Below is a small trained network, with its code and all its weights. Each question gives an input and a class and asks what happens when units are switched off, that is, made to give their printed mean instead of their output.

import numpy as np


def w(rows, s, z=0):
    codes = np.array(rows[::2]) - 128.0
    scale = np.full(codes.shape[1], s)
    scale[-1] = z or s
    return codes * scale


def f(y):
    return y / 2 * (1 + np.tanh(0.7978845608 * (y + 0.044715 * y**3)))


def log_softmax(a):
    a = a - a.max(-1, keepdims=True)
    return a - np.log(np.exp(a).sum(-1, keepdims=True))


def net(x, mask):
    res = np.array(x, float).reshape(1, 8) / 4 @ E
    y = f(res @ A[0][:, :-1].T + A[0][:, -1])
    res = res + np.where(mask, y, B[0][:, -1]) @ B[0][:, :-1]
    return log_softmax(res[-1] @ U[:, :-1].T + U[:, -1])


A, B = {}, {}
E = w([
[122,174,101,134,251,174],'x0',
[89,195,196,155,82,183],'x1',
[92,106,122,77,33,113],'x2',
[13,94,119,109,89,85],'x3',
[84,213,155,150,133,187],'x4',
[167,103,76,181,110,212],'x5',
[72,143,86,114,122,139],'x6',
[97,72,138,228,160,112],'x7',
],0.011)
A[0] = w([
[173,157,179,149,127,177,254],'n0',
[161,52,112,185,148,139,193],'n1',
[117,116,144,246,141,175,157],'n2',
[112,146,123,98,80,86,152],'n3',
[123,113,115,202,196,187,188],'n4',
[88,182,117,91,90,122,150],'n5',
[86,142,162,143,136,50,230],'n6',
[81,133,75,97,33,116,152],'n7',
[136,107,90,122,135,80,83],'n8',
[150,79,43,79,155,76,196],'n9',
[138,62,79,81,168,91,85],'n10',
[114,122,182,95,83,81,249],'n11',
[108,190,137,101,173,165,128],'n12',
[126,102,196,137,125,28,184],'n13',
[130,116,119,86,99,153,149],'n14',
[189,118,190,84,69,117,154],'n15',
[200,141,180,97,100,142,95],'n16',
[121,135,89,104,2,126,239],'n17',
[75,93,167,113,103,61,100],'n18',
[76,123,107,99,69,97,240],'n19',
[104,214,129,166,177,179,168],'n20',
[138,129,114,203,137,150,55],'n21',
],0.013,0.004)
B[0] = w([
[157,215,108,157,85,175,219],'n0',
[205,45,43,195,90,119,205],'n1',
[116,83,81,247,105,191,227],'n2',
[77,98,202,112,68,138,188],'n3',
[158,121,112,242,168,219,234],'n4',
[55,137,201,98,149,169,189],'n5',
[36,122,99,169,164,60,182],'n6',
[115,36,226,37,143,204,232],'n7',
[147,86,101,96,171,97,158],'n8',
[220,83,66,33,218,101,214],'n9',
[186,61,90,72,200,76,190],'n10',
[55,157,109,103,60,73,214],'n11',
[63,214,191,81,222,157,196],'n12',
[73,178,79,184,114,18,198],'n13',
[183,137,176,85,113,139,163],'n14',
[135,210,50,86,2,97,204],'n15',
[191,220,118,96,25,109,179],'n16',
[134,64,205,62,81,183,255],'n17',
[19,113,122,116,128,48,200],'n18',
[60,28,176,55,126,164,222],'n19',
[149,222,205,191,211,189,236],'n20',
[136,57,114,210,92,213,176],'n21',
],0.0086,0.016)
U = w([
[53,120,110,139,137,48,6],'0',
[198,203,96,104,59,132,66],'1',
[221,78,47,76,214,85,219],'2',
[127,233,159,145,254,189,250],'3',
[93,70,187,60,108,170,3],'4',
[159,85,80,222,129,193,179],'5',
],0.012,0.0022)

Each question gives the input, the list of numbers given to net, and the class t.
The units are the neurons (one row each of A and B). Each row of codes is followed by its name. A weight is (code - 128) times the scale printed after its matrix; where a second scale follows, it is the last column's (A, B and U).
mask holds one flag per neuron, in row order. A switched-off neuron (its flag False) gives its mean, the last column of its row in B, instead of its output. The means were averaged over made-up inputs and are rounded, as every weight is.
A unit's drop is (log p(t) with every unit on - log p(t) with that unit switched off) / (log p(t) with every unit on - log p(t) with every unit switched off).
The circuit of an input: a set's keep is (log p(t) with only the set's units on - log p(t) with every unit switched off) / (log p(t) with every unit on - log p(t) with every unit switched off). Starting from the 12 units with the biggest drops (on a tie, the unit counted first), units are removed one at a time, each time the one whose removal leaves the highest keep (on an exact tie, the one counted first), for as long as the keep stays at least 0.8.
units of the circuit, in order: the units of the circuit, biggest drop first
k most important neurons: the k neurons with the biggest drops, biggest first
drop when u is switched off: that unit's drop, to one decimal
input [0,-1,3,3,5,0,3,7], class 5: units of the circuit, in order	[n2]
input [2,8,-4,3,-2,6,1,-1], class 3: 3 most important neurons	[n20 n1 n12]
input [-8,-1,2,-2,-6,8,3,5], class 2: 3 most important neurons	[n1 n9 n4]
input [3,-2,3,-2,3,-8,1,-4], class 3: 2 most important neurons	[n17 n12]
input [-8,6,-7,5,-7,3,0,7], class 5: 3 most important neurons	[n2 n1 n21]
input [-2,-7,8,-1,-4,-6,-7,3], class 2: 3 most important neurons	[n9 n10 n8]
input [-2,-5,-3,2,-1,-5,-2,4], class 0: 3 most important neurons	[n13 n6 n18]
input [-6,-1,5,-6,-1,8,1,-3], class 1: 2 most important neurons	[n15 n16]
input [3,-5,-6,-5,8,-2,-6,5], class 5: 4 most important neurons	[n2 n21 n1 n4]
input [0,8,-4,-8,-7,2,3,-2], class 1: 2 most important neurons	[n16 n0]
input [-7,7,-1,8,-7,4,-7,6], class 0: 2 most important neurons	[n13 n18]
input [-3,-6,4,0,-5,-8,8,3], class 0: 4 most important neurons	[n13 n18 n6 n11]
input [7,-2,-4,8,-1,-4,3,4], class 3: 3 most important neurons	[n1 n11 n4]
input [6,7,8,3,1,1,-7,7], class 5: most important neuron	[n2]
input [-3,-3,0,-7,-7,-1,-5,-6], class 1: drop when n15 is switched off	2.4
input [-2,0,-6,-6,-8,-7,-8,-7], class 1: drop when n16 is switched off	0.1
input [-7,-5,0,-5,-4,1,-4,-5], class 1: drop when n16 is switched off	1.4
input [-7,7,-4,-4,5,-4,2,-8], class 1: drop when n16 is switched off	0.2
